Below are the code and all the weights of a small trained network. Each question names an input and a class and asks about switching units off, where a switched-off unit gives its printed mean instead of its output.

import numpy as np


def w(rows, s, z=0):
    codes = np.array(rows[::2]) - 128.0
    scale = np.full(codes.shape[1], s)
    scale[-1] = z or s
    return codes * scale


def norm(h):
    return h / np.sqrt((h * h).mean(-1, keepdims=True) + 1e-5)


def f(y):
    return y / 2 * (1 + np.tanh(0.7978845608 * (y + 0.044715 * y**3)))


def log_softmax(a):
    a = a - a.max(-1, keepdims=True)
    return a - np.log(np.exp(a).sum(-1, keepdims=True))


def net(x, mask):
    res = np.array(x, float).reshape(1, 3) / 4 @ E
    u = 0
    for l in range(4):
        y = f(norm(res) @ A[l][:, :-1].T + A[l][:, -1])
        res = res + np.where(mask[u : u + 5], y, B[l][:, -1]) @ B[l][:, :-1]
        u += 5
    return log_softmax(norm(res)[-1] @ U[:, :-1].T + U[:, -1])


A, B = {}, {}
E = w([
[121,110,122,48,101,166,127,97,123,122,96],'x0',
[214,89,38,181,158,147,113,84,183,108,148],'x1',
[94,70,141,41,255,132,48,134,105,65,80],'x2',
],0.006)
A[0] = w([
[141,82,166,130,100,163,167,141,134,201,75,49],'0.n1',
[179,111,164,150,91,119,181,93,162,146,130,3],'0.n2',
[113,140,114,159,50,115,127,89,183,117,167,176],'0.n3',
[109,147,137,254,94,175,154,154,142,164,183,42],'0.n4',
[123,87,154,92,182,179,154,184,138,90,90,116],'0.n5',
],0.0048,0.00077)
B[0] = w([
[174,145,63,111,125,85,106,81,145,106,162,149],'0.n1',
[136,145,108,137,92,54,187,77,171,116,183,175],'0.n2',
[253,154,184,102,120,102,111,68,228,156,107,210],'0.n3',
[91,11,105,183,182,164,55,120,111,93,39,252],'0.n4',
[245,38,134,152,82,98,166,187,84,78,142,188],'0.n5',
],0.0057,0.0038)
A[1] = w([
[3,141,93,124,147,174,134,208,49,195,132,140],'1.n1',
[135,120,246,119,107,78,147,196,116,151,135,191],'1.n2',
[144,84,93,170,234,45,109,196,150,114,143,178],'1.n3',
[86,94,130,27,119,186,83,111,132,75,121,173],'1.n4',
[134,92,85,219,66,107,112,64,141,216,131,246],'1.n5',
],0.0045,0.0011)
B[1] = w([
[176,176,58,136,162,110,128,98,188,252,95,161],'1.n1',
[180,107,206,168,211,176,122,76,53,187,99,187],'1.n2',
[108,214,60,75,79,168,164,78,243,77,138,213],'1.n3',
[160,103,226,190,102,143,155,109,112,51,73,187],'1.n4',
[136,61,191,21,209,138,156,184,96,109,128,254],'1.n5',
],0.0049)
A[2] = w([
[144,78,81,119,92,150,169,141,205,180,29,203],'2.n1',
[131,80,239,79,94,132,153,122,84,93,32,182],'2.n2',
[98,24,163,107,93,119,118,137,187,43,106,152],'2.n3',
[105,172,149,225,158,136,109,65,208,132,151,254],'2.n4',
[123,175,53,2,139,177,75,93,114,117,117,91],'2.n5',
],0.0047,0.00098)
B[2] = w([
[163,161,189,181,160,150,79,96,115,150,156,192],'2.n1',
[174,52,218,210,79,255,118,101,103,84,41,253],'2.n2',
[143,153,72,119,125,78,176,115,108,254,173,210],'2.n3',
[119,164,103,90,117,37,74,169,13,114,149,156],'2.n4',
[130,166,186,62,84,192,229,175,105,57,165,148],'2.n5',
],0.0058,0.0063)
A[3] = w([
[216,89,108,101,147,152,155,94,148,86,236,238],'3.n1',
[81,227,169,146,164,24,37,171,58,195,106,63],'3.n2',
[240,125,78,120,141,116,146,90,123,96,128,197],'3.n3',
[107,89,48,117,179,153,161,161,167,81,133,253],'3.n4',
[156,154,254,131,80,158,199,115,99,136,123,128],'3.n5',
],0.005,0.00075)
B[3] = w([
[43,150,126,153,138,86,88,169,90,132,124,237],'3.n1',
[145,107,126,120,153,102,131,93,202,207,170,146],'3.n2',
[50,154,123,93,144,140,137,171,129,134,144,221],'3.n3',
[123,135,164,127,1,64,136,148,134,105,173,153],'3.n4',
[136,138,62,93,89,132,145,108,126,64,98,255],'3.n5',
],0.007,0.0062)
U = w([
[195,39,208,164,115,254,168,96,70,67,5,255],'0',
[47,188,88,90,85,92,117,211,143,19,200,38],'1',
[157,132,117,142,193,103,124,101,187,250,164,45],'2',
],0.006,0.00034)

Each question gives the input, the list of numbers given to net, and the class t.
The units are the neurons (one row each of A and B). Each row of codes is followed by its name. A weight is (code - 128) times the scale printed after its matrix; where a second scale follows, it is the last column's (A, B and U).
mask holds one flag per neuron, layer by layer. A switched-off neuron (its flag False) gives its mean, the last column of its row in B, instead of its output. The means were averaged over made-up inputs and are rounded, as every weight is.
A unit's drop is (log p(t) with every unit on - log p(t) with that unit switched off) / (log p(t) with every unit on - log p(t) with every unit switched off).
most important unit: the unit with the biggest drop
k most important neurons: the k neurons with the biggest drops, biggest first
k most important neurons of layer l: the k neurons of layer l with the biggest drops, biggest first
drop when u is switched off: that unit's drop, to one decimal
input [-4,1,1], class 1: most important unit -> 1.n3
input [-7,-4,5], class 2: 3 most important neurons -> 1.n1, 0.n3, 1.n5
input [0,-8,-3], class 2: 4 most important neurons -> 1.n1, 0.n5, 1.n5, 3.n2
input [4,4,-8], class 2: 2 most important neurons -> 2.n2, 0.n4
input [-6,-7,3], class 2: 3 most important neurons of layer 1 -> 1.n1, 1.n5, 1.n4
input [5,2,-2], class 1: 2 most important neurons -> 0.n4, 2.n2
input [-1,1,-3], class 2: 2 most important neurons of layer 1 -> 1.n4, 1.n2
input [7,5,0], class 1: 2 most important neurons -> 0.n4, 1.n2
input [4,8,-4], class 2: 2 most important neurons -> 3.n5, 0.n3
input [1,8,-7], class 2: 2 most important neurons -> 0.n3, 3.n5
input [-4,7,-3], class 1: 2 most important neurons of layer 2 -> 2.n2, 2.n4
input [-7,1,0], class 2: 3 most important neurons of layer 0 -> 0.n4, 0.n1, 0.n5
input [-7,2,-3], class 2: 2 most important neurons of layer 0 -> 0.n4, 0.n5
input [1,6,-3], class 2: most important unit -> 3.n5
input [-5,8,6], class 1: drop when 0.n4 is switched off -> 0.0
input [-3,-3,0], class 2: drop when 1.n1 is switched off -> 0.2
input [2,5,-8], class 2: drop when 2.n2 is switched off -> 0.7
input [-5,5,0], class 1: drop when 1.n3 is switched off -> 0.1
